Here is a tiny trained network, its code and every weight. The questions are about switching its units off for an input and a target symbol, where a switched-off unit gives its printed mean instead of its output.

import numpy as np


def w(rows, s, z=0):
    codes = np.array(rows[::2]) - 128.0
    scale = np.full(codes.shape[1], s)
    scale[-1] = z or s
    return codes * scale


def f(y):
    return y / 2 * (1 + np.tanh(0.7978845608 * (y + 0.044715 * y**3)))


def softmax(a):
    e = np.exp(a - a.max(-1, keepdims=True))
    return e / e.sum(-1, keepdims=True)


def log_softmax(a):
    a = a - a.max(-1, keepdims=True)
    return a - np.log(np.exp(a).sum(-1, keepdims=True))


def net(x, mask):
    ids = ['αβδεηλξπσω'.index(c) for c in x.split()]
    T = len(ids)
    res = E[ids] + P[:T]
    u = 0
    for l in range(3):
        r = res
        for j in range(2):
            rows = slice(2 * j, 2 * j + 2)
            q, k, v = (r @ M[l][rows].T for M in (Q, K, V))
            z = softmax(np.where(np.tri(T) > 0, q @ k.T / 2**0.5, -1e9)) @ v
            o = O[l][rows]
            res = res + np.where(mask[u + j], z, o[:, -1]) @ o[:, :-1]
        u += 2
        y = f(res @ A[l][:, :-1].T + A[l][:, -1])
        res = res + np.where(mask[u : u + 4], y, B[l][:, -1]) @ B[l][:, :-1]
        u += 4
    return log_softmax(res[-1] @ U[:, :-1].T + U[:, -1])


Q, K, V, O, A, B = {}, {}, {}, {}, {}, {}
E = w([
[129,143,58,86],'α',
[102,182,217,137],'β',
[77,145,225,136],'δ',
[115,84,57,130],'ε',
[159,177,59,73],'η',
[86,28,249,100],'λ',
[149,210,254,166],'ξ',
[132,128,254,56],'π',
[152,6,31,66],'σ',
[197,169,63,246],'ω',
],0.0079)
P = w([
[53,155,74,224],'0',
[104,143,156,90],'1',
[109,149,157,94],'2',
[120,134,129,91],'3',
[140,125,124,94],'4',
[156,117,119,83],'5',
[167,108,117,79],'6',
[186,108,117,63],'7',
[197,107,117,68],'8',
[215,108,113,56],'9',
[232,111,112,49],'10',
[249,113,108,42],'11',
[254,108,99,30],'12',
[252,94,96,42],'13',
],0.0059)
Q[0] = w([
[102,170,105,159],'0.h0',
[130,154,137,97],'0.h0',
[142,109,47,34],'0.h1',
[127,113,1,13],'0.h1',
],0.0066)
K[0] = w([
[161,113,184,122],'0.h0',
[96,135,140,143],'0.h0',
[88,2,170,47],'0.h1',
[108,26,154,69],'0.h1',
],0.0083)
V[0] = w([
[178,148,119,1],'0.h0',
[95,122,131,223],'0.h0',
[113,43,133,102],'0.h1',
[85,42,128,156],'0.h1',
],0.0075)
O[0] = w([
[254,17,178,161,207],'0.h0',
[70,178,106,119,57],'0.h0',
[152,117,94,39,245],'0.h1',
[77,165,62,19,193],'0.h1',
],0.0065,0.0013)
A[0] = w([
[92,197,75,80,106],'0.n0',
[143,174,101,232,180],'0.n1',
[155,131,7,86,194],'0.n2',
[115,117,255,114,255],'0.n3',
],0.0099,0.0074)
B[0] = w([
[26,94,185,177,132],'0.n0',
[161,211,38,153,136],'0.n1',
[111,32,51,176,188],'0.n2',
[142,184,187,2,255],'0.n3',
],0.0081,0.01)
Q[1] = w([
[135,121,65,106],'1.h0',
[141,208,195,115],'1.h0',
[106,108,80,113],'1.h1',
[126,212,248,96],'1.h1',
],0.014)
K[1] = w([
[249,145,127,143],'1.h0',
[7,171,118,143],'1.h0',
[174,106,116,137],'1.h1',
[27,163,104,134],'1.h1',
],0.012)
V[1] = w([
[111,178,85,225],'1.h0',
[2,37,127,161],'1.h0',
[221,19,67,99],'1.h1',
[78,88,212,69],'1.h1',
],0.008)
O[1] = w([
[140,162,41,149,189],'1.h0',
[40,93,59,2,255],'1.h0',
[231,54,136,101,33],'1.h1',
[48,84,154,117,135],'1.h1',
],0.0089,0.0056)
A[1] = w([
[29,180,126,69,116],'1.n0',
[136,64,139,214,252],'1.n1',
[169,148,52,203,163],'1.n2',
[195,109,3,185,106],'1.n3',
],0.0049,0.0034)
B[1] = w([
[47,176,124,103,255],'1.n0',
[83,115,171,217,161],'1.n1',
[90,115,63,186,155],'1.n2',
[94,184,2,138,173],'1.n3',
],0.0072,0.011)
Q[2] = w([
[239,194,215,75],'2.h0',
[185,74,189,106],'2.h0',
[119,250,134,1],'2.h1',
[73,119,64,148],'2.h1',
],0.005)
K[2] = w([
[96,161,25,157],'2.h0',
[137,47,86,183],'2.h0',
[3,195,73,90],'2.h1',
[169,149,118,172],'2.h1',
],0.0062)
V[2] = w([
[103,149,19,221],'2.h0',
[180,113,62,183],'2.h0',
[191,249,186,253],'2.h1',
[130,71,249,34],'2.h1',
],0.006)
O[2] = w([
[225,146,223,47,157],'2.h0',
[217,52,156,81,84],'2.h0',
[218,224,255,198,52],'2.h1',
[39,62,198,55,6],'2.h1',
],0.0064,0.023)
A[2] = w([
[116,1,205,119,133],'2.n0',
[41,19,27,74,101],'2.n1',
[250,161,165,223,5],'2.n2',
[77,88,168,38,103],'2.n3',
],0.0053,0.012)
B[2] = w([
[25,175,96,69,153],'2.n0',
[174,130,126,208,254],'2.n1',
[36,1,137,125,185],'2.n2',
[164,64,169,161,180],'2.n3',
],0.0092,0.038)
U = w([
[183,184,80,33,133],'α',
[154,236,148,141,167],'β',
[48,187,87,26,83],'δ',
[107,153,33,73,142],'ε',
[212,99,151,141,254],'η',
[42,77,128,150,117],'λ',
[157,109,248,249,98],'ξ',
[63,128,213,63,202],'π',
[144,37,70,72,24],'σ',
[189,141,108,255,65],'ω',
],0.0042,0.0066)

Each question gives the input, a string of symbols that net reads in full, and the target symbol t.
The units are the heads (2 rows each of Q, K, V and O) and the neurons (one row each of A and B). Each row of codes is followed by its name. A weight is (code - 128) times the scale printed after its matrix; where a second scale follows, it is the last column's (O, A, B and U).
mask holds one flag per unit, layer by layer, with each layer's heads first. A switched-off unit (its flag False) gives its mean, the last column of its rows in O or B, instead of its output. The means were averaged over made-up inputs and are rounded, as every weight is.
A unit's drop is (log p(t) with every unit on - log p(t) with that unit switched off) / (log p(t) with every unit on - log p(t) with every unit switched off).
The circuit of an input: a set's keep is (log p(t) with only the set's units on - log p(t) with every unit switched off) / (log p(t) with every unit on - log p(t) with every unit switched off). Starting from the 12 units with the biggest drops (on a tie, the unit counted first), units are removed one at a time, each time the one whose removal leaves the highest keep (on an exact tie, the one counted first), for as long as the keep stays at least 0.8.
circuit, biggest first: the units of the circuit, biggest drop first
k most important neurons of layer l: the k neurons of layer l with the biggest drops, biggest first
heads that matter: for each layer, one digit per head in row order, 1 if its drop is at least 0.15 and else 0, layers parted by /
input ω ω η λ α δ η η λ, target ω: heads that matter	11 / 11 / 01
input β π ε, target π: circuit, biggest first	1.h0; 2.h1; 2.n1
input π σ π ω π π λ π π ω, target ω: circuit, biggest first	0.n1; 0.n3; 1.h0
input ε ω η λ λ α α σ, target σ: circuit, biggest first	1.h1; 2.h1; 0.n2
input λ λ λ π β β β η λ σ ε, target σ: circuit, biggest first	1.h1; 0.n2; 2.h1; 0.h1
input π λ β η σ λ σ ε ε λ π λ, target π: circuit, biggest first	2.h1; 1.h0; 2.n1
input ξ β ε ε λ α α β π, target ξ: circuit, biggest first	1.h0; 2.h1; 1.h1; 0.n2
input π λ δ λ π ε ε α λ π η, target π: circuit, biggest first	1.h0; 2.h1; 2.n1
input η ε π η α β, target η: heads that matter	01 / 11 / 11
input η λ ε λ β α η ε λ η ε ε λ λ, target η: most important neuron of layer 1	1.n3
input ε π ω β σ λ ξ ε, target ξ: circuit, biggest first	1.h0; 2.h1
input ε ω β π η δ π ξ, target ε: heads that matter	10 / 10 / 01
input β ω δ λ, target β: heads that matter	11 / 11 / 01
input α π σ β η ε α π η ε η π β δ, target α: 2 most important neurons of layer 2	2.n1; 2.n3
input λ λ η, target λ: circuit, biggest first	2.h1; 1.h0; 2.h0; 1.h1
input β δ λ π α, target π: most important neuron of layer 2	2.n1
input σ β λ η β λ λ λ π λ ξ β, target σ: 3 most important neurons of layer 0	0.n2; 0.n3; 0.n0
input λ δ β π π λ η ω δ π ε β π ξ, target λ: 2 most important neurons of layer 0	0.n0; 0.n1
input ξ ε β, target ξ: heads that matter	11 / 11 / 01
input λ ε λ, target λ: most important neuron of layer 0	0.n0
input ε β ω, target ω: heads that matter	00 / 10 / 01
input λ λ η ω σ η, target ω: heads that matter	01 / 10 / 10
input δ ω η η λ β ξ, target δ: heads that matter	10 / 01 / 00
input α ω π β α η β λ π β ξ ξ α, target ξ: 2 most important neurons of layer 0	0.n2; 0.n3
input ω α λ ω ε, target ω: 2 most important neurons of layer 1	1.n3; 1.n2
input α ξ λ π, target α: 2 most important neurons of layer 0	0.n1; 0.n3
input λ λ η δ η δ, target λ: most important neuron of layer 2	2.n1
input π η η λ α ω ω δ λ σ α ξ, target π: 2 most important neurons of layer 2	2.n1; 2.n0
input ε λ β, target ε: 3 most important neurons of layer 0	0.n0; 0.n3; 0.n2
input β β λ, target β: 2 most important neurons of layer 0	0.n1; 0.n2
